Here is a tiny trained network, its code and every weight. The questions are about switching its units off for an input and a class, where a switched-off unit gives its printed mean instead of its output.

import numpy as np


def w(rows, s, z=0):
    codes = np.array(rows[::2]) - 128.0
    scale = np.full(codes.shape[1], s)
    scale[-1] = z or s
    return codes * scale


def f(y):
    return y / 2 * (1 + np.tanh(0.7978845608 * (y + 0.044715 * y**3)))


def log_softmax(a):
    a = a - a.max(-1, keepdims=True)
    return a - np.log(np.exp(a).sum(-1, keepdims=True))


def net(x, mask):
    res = np.array(x, float).reshape(1, 4) / 4 @ E
    y = f(res @ A[0][:, :-1].T + A[0][:, -1])
    res = res + np.where(mask, y, B[0][:, -1]) @ B[0][:, :-1]
    return log_softmax(res[-1] @ U[:, :-1].T + U[:, -1])


A, B = {}, {}
E = w([
[104,203,87,36],'x0',
[72,92,2,166],'x1',
[183,224,101,206],'x2',
[130,128,127,128],'x3',
],0.0079)
A[0] = w([
[130,138,159,49,181],'n0',
[161,109,250,169,186],'n1',
[88,23,129,116,238],'n2',
[153,177,130,127,110],'n3',
[89,169,35,72,1],'n4',
[116,189,157,97,122],'n5',
[110,114,136,61,147],'n6',
[160,156,100,204,141],'n7',
[119,100,124,128,142],'n8',
[107,79,94,220,120],'n9',
[144,231,130,165,140],'n10',
[136,198,174,60,109],'n11',
[145,110,153,91,143],'n12',
],0.02,0.0047)
B[0] = w([
[116,172,188,71,211],'n0',
[76,64,5,85,242],'n1',
[152,4,220,145,254],'n2',
[178,101,114,161,172],'n3',
[79,62,24,106,219],'n4',
[189,128,160,131,187],'n5',
[95,162,150,67,191],'n6',
[102,223,107,184,208],'n7',
[128,103,145,135,148],'n8',
[125,201,188,201,221],'n9',
[218,99,81,193,236],'n10',
[190,153,200,149,224],'n11',
[103,163,132,97,161],'n12',
],0.036,0.012)
U = w([
[49,62,112,78,252],'0',
[233,95,206,208,88],'1',
[140,146,1,170,176],'2',
[122,247,161,206,4],'3',
[151,199,214,80,66],'4',
],0.0066,0.002)

Each question gives the input, the list of numbers given to net, and the class t.
The units are the neurons (one row each of A and B). Each row of codes is followed by its name. A weight is (code - 128) times the scale printed after its matrix; where a second scale follows, it is the last column's (A, B and U).
mask holds one flag per neuron, in row order. A switched-off neuron (its flag False) gives its mean, the last column of its row in B, instead of its output. The means were averaged over made-up inputs and are rounded, as every weight is.
A unit's drop is (log p(t) with every unit on - log p(t) with that unit switched off) / (log p(t) with every unit on - log p(t) with every unit switched off).
The circuit of an input: a set's keep is (log p(t) with only the set's units on - log p(t) with every unit switched off) / (log p(t) with every unit on - log p(t) with every unit switched off). Starting from the 12 units with the biggest drops (on a tie, the unit counted first), units are removed one at a time, each time the one whose removal leaves the highest keep (on an exact tie, the one counted first), for as long as the keep stays at least 0.8.
circuit, biggest first: the units of the circuit, biggest drop first
k most important neurons: the k neurons with the biggest drops, biggest first
drop when u is switched off: that unit's drop, to one decimal
input [1,-1,-6,-6], class 4: 3 most important neurons -> (n4; n1; n10)
input [7,-4,0,2], class 4: circuit, biggest first -> (n0)
input [1,5,0,-6], class 0: 3 most important neurons -> (n10; n11; n4)
input [-8,-4,0,7], class 0: 2 most important neurons -> (n10; n1)
input [0,-4,-4,-3], class 0: 2 most important neurons -> (n1; n9)
input [7,1,4,4], class 2: 3 most important neurons -> (n4; n2; n9)
input [0,8,4,-3], class 3: 2 most important neurons -> (n9; n1)
input [0,-5,3,2], class 2: 2 most important neurons -> (n1; n2)
input [7,-4,0,-8], class 4: 3 most important neurons -> (n0; n2; n6)
input [2,1,-3,-3], class 0: 2 most important neurons -> (n9; n11)
input [1,7,-2,-5], class 0: 4 most important neurons -> (n4; n10; n11; n5)
input [-1,1,6,8], class 3: 4 most important neurons -> (n1; n2; n7; n4)
input [0,6,3,4], class 3: 2 most important neurons -> (n1; n9)
input [-4,-8,-5,8], class 0: circuit, biggest first -> (n1)
input [-2,0,3,-5], class 2: 3 most important neurons -> (n2; n11; n0)
input [4,2,-1,-7], class 0: drop when n10 is switched off -> 0.1
input [1,1,2,7], class 2: drop when n0 is switched off -> 0.3
input [-1,8,2,-4], class 3: drop when n9 is switched off -> 0.5
input [0,-2,-5,-4], class 0: drop when n8 is switched off -> 0.0
input [-7,-1,1,4], class 2: most important neuron -> (n1)
